Here is a tiny trained network, its code and every weight. The questions are about switching its units off for an input and a class, where a switched-off unit gives its printed mean instead of its output.

import numpy as np


def w(rows, s, z=0):
    codes = np.array(rows[::2]) - 128.0
    scale = np.full(codes.shape[1], s)
    scale[-1] = z or s
    return codes * scale


def f(y):
    return np.maximum(y, 0)


def log_softmax(a):
    a = a - a.max(-1, keepdims=True)
    return a - np.log(np.exp(a).sum(-1, keepdims=True))


def net(x, mask):
    res = np.array(x, float).reshape(1, 6) / 4 @ E
    y = f(res @ A[0][:, :-1].T + A[0][:, -1])
    res = res + np.where(mask, y, B[0][:, -1]) @ B[0][:, :-1]
    return log_softmax(res[-1] @ U[:, :-1].T + U[:, -1])


A, B = {}, {}
E = w([
[96,33,102,206,199],'x0',
[184,26,136,42,194],'x1',
[140,247,60,103,175],'x2',
[148,173,1,195,137],'x3',
[80,84,162,155,87],'x4',
[114,73,90,204,76],'x5',
],0.0074)
A[0] = w([
[167,131,117,108,114,232],'neuron 0',
[105,174,82,132,123,10],'neuron 1',
[181,103,32,98,82,224],'neuron 2',
[103,111,102,132,115,48],'neuron 3',
[127,88,118,94,173,251],'neuron 4',
[121,116,148,161,160,99],'neuron 5',
[98,119,93,118,222,215],'neuron 6',
[148,140,68,95,179,243],'neuron 7',
[104,1,82,129,128,251],'neuron 8',
[125,122,50,165,119,130],'neuron 9',
[183,117,94,181,106,147],'neuron 10',
],0.012,0.0029)
B[0] = w([
[193,144,163,210,70,170],'neuron 0',
[53,122,3,142,115,167],'neuron 1',
[81,157,191,187,178,196],'neuron 2',
[55,133,57,214,148,141],'neuron 3',
[178,173,212,195,169,193],'neuron 4',
[121,121,186,165,156,149],'neuron 5',
[106,229,139,170,241,194],'neuron 6',
[107,142,206,156,169,207],'neuron 7',
[165,116,178,202,201,245],'neuron 8',
[98,110,86,142,196,194],'neuron 9',
[18,79,103,199,149,177],'neuron 10',
],0.0061,0.011)
U = w([
[181,84,116,151,170,7],'0',
[64,207,88,86,101,10],'1',
[176,137,127,78,127,33],'2',
[107,136,145,139,109,117],'3',
[143,134,120,121,153,6],'4',
[133,227,102,178,93,29],'5',
[37,32,2,210,229,10],'6',
[155,179,181,222,229,251],'7',
],0.0086,0.0029)

Each question gives the input, the list of numbers given to net, and the class t.
The units are the neurons (one row each of A and B). Each row of codes is followed by its name. A weight is (code - 128) times the scale printed after its matrix; where a second scale follows, it is the last column's (A, B and U).
mask holds one flag per neuron, in row order. A switched-off neuron (its flag False) gives its mean, the last column of its row in B, instead of its output. The means were averaged over made-up inputs and are rounded, as every weight is.
A unit's drop is (log p(t) with every unit on - log p(t) with that unit switched off) / (log p(t) with every unit on - log p(t) with every unit switched off).
The circuit of an input: a set's keep is (log p(t) with only the set's units on - log p(t) with every unit switched off) / (log p(t) with every unit on - log p(t) with every unit switched off). Starting from all 11 units, units are removed one at a time, each time the one whose removal leaves the highest keep (on an exact tie, the one counted first), for as long as the keep stays at least 0.8.
circuit, biggest first: the units of the circuit, biggest drop first
most important unit: the unit with the biggest drop
k most important neurons: the k neurons with the biggest drops, biggest first
drop when u is switched off: that unit's drop, to one decimal
input [3,-7,2,4,5,-8], class 6: most important unit => neuron 1
input [0,-1,6,-4,5,-3], class 1: circuit, biggest first => neuron 8; neuron 4; neuron 2
input [-5,6,2,-5,3,-6], class 2: 3 most important neurons => neuron 8; neuron 2; neuron 6
input [-3,-4,-5,-7,-5,-4], class 3: circuit, biggest first => neuron 8; neuron 6; neuron 4
input [-5,5,5,-3,6,4], class 2: 2 most important neurons => neuron 8; neuron 6
input [8,8,-7,3,-3,5], class 7: 2 most important neurons => neuron 8; neuron 4
input [-1,-8,6,5,-1,-8], class 5: 3 most important neurons => neuron 1; neuron 8; neuron 10
input [1,6,0,8,-1,4], class 7: 3 most important neurons => neuron 2; neuron 8; neuron 7
input [6,8,-6,-3,0,4], class 7: drop when neuron 0 is switched off => 0.0
input [-1,-6,-4,-8,2,4], class 3: drop when neuron 8 is switched off => 0.1
input [8,8,-5,0,5,8], class 7: drop when neuron 4 is switched off => 0.2
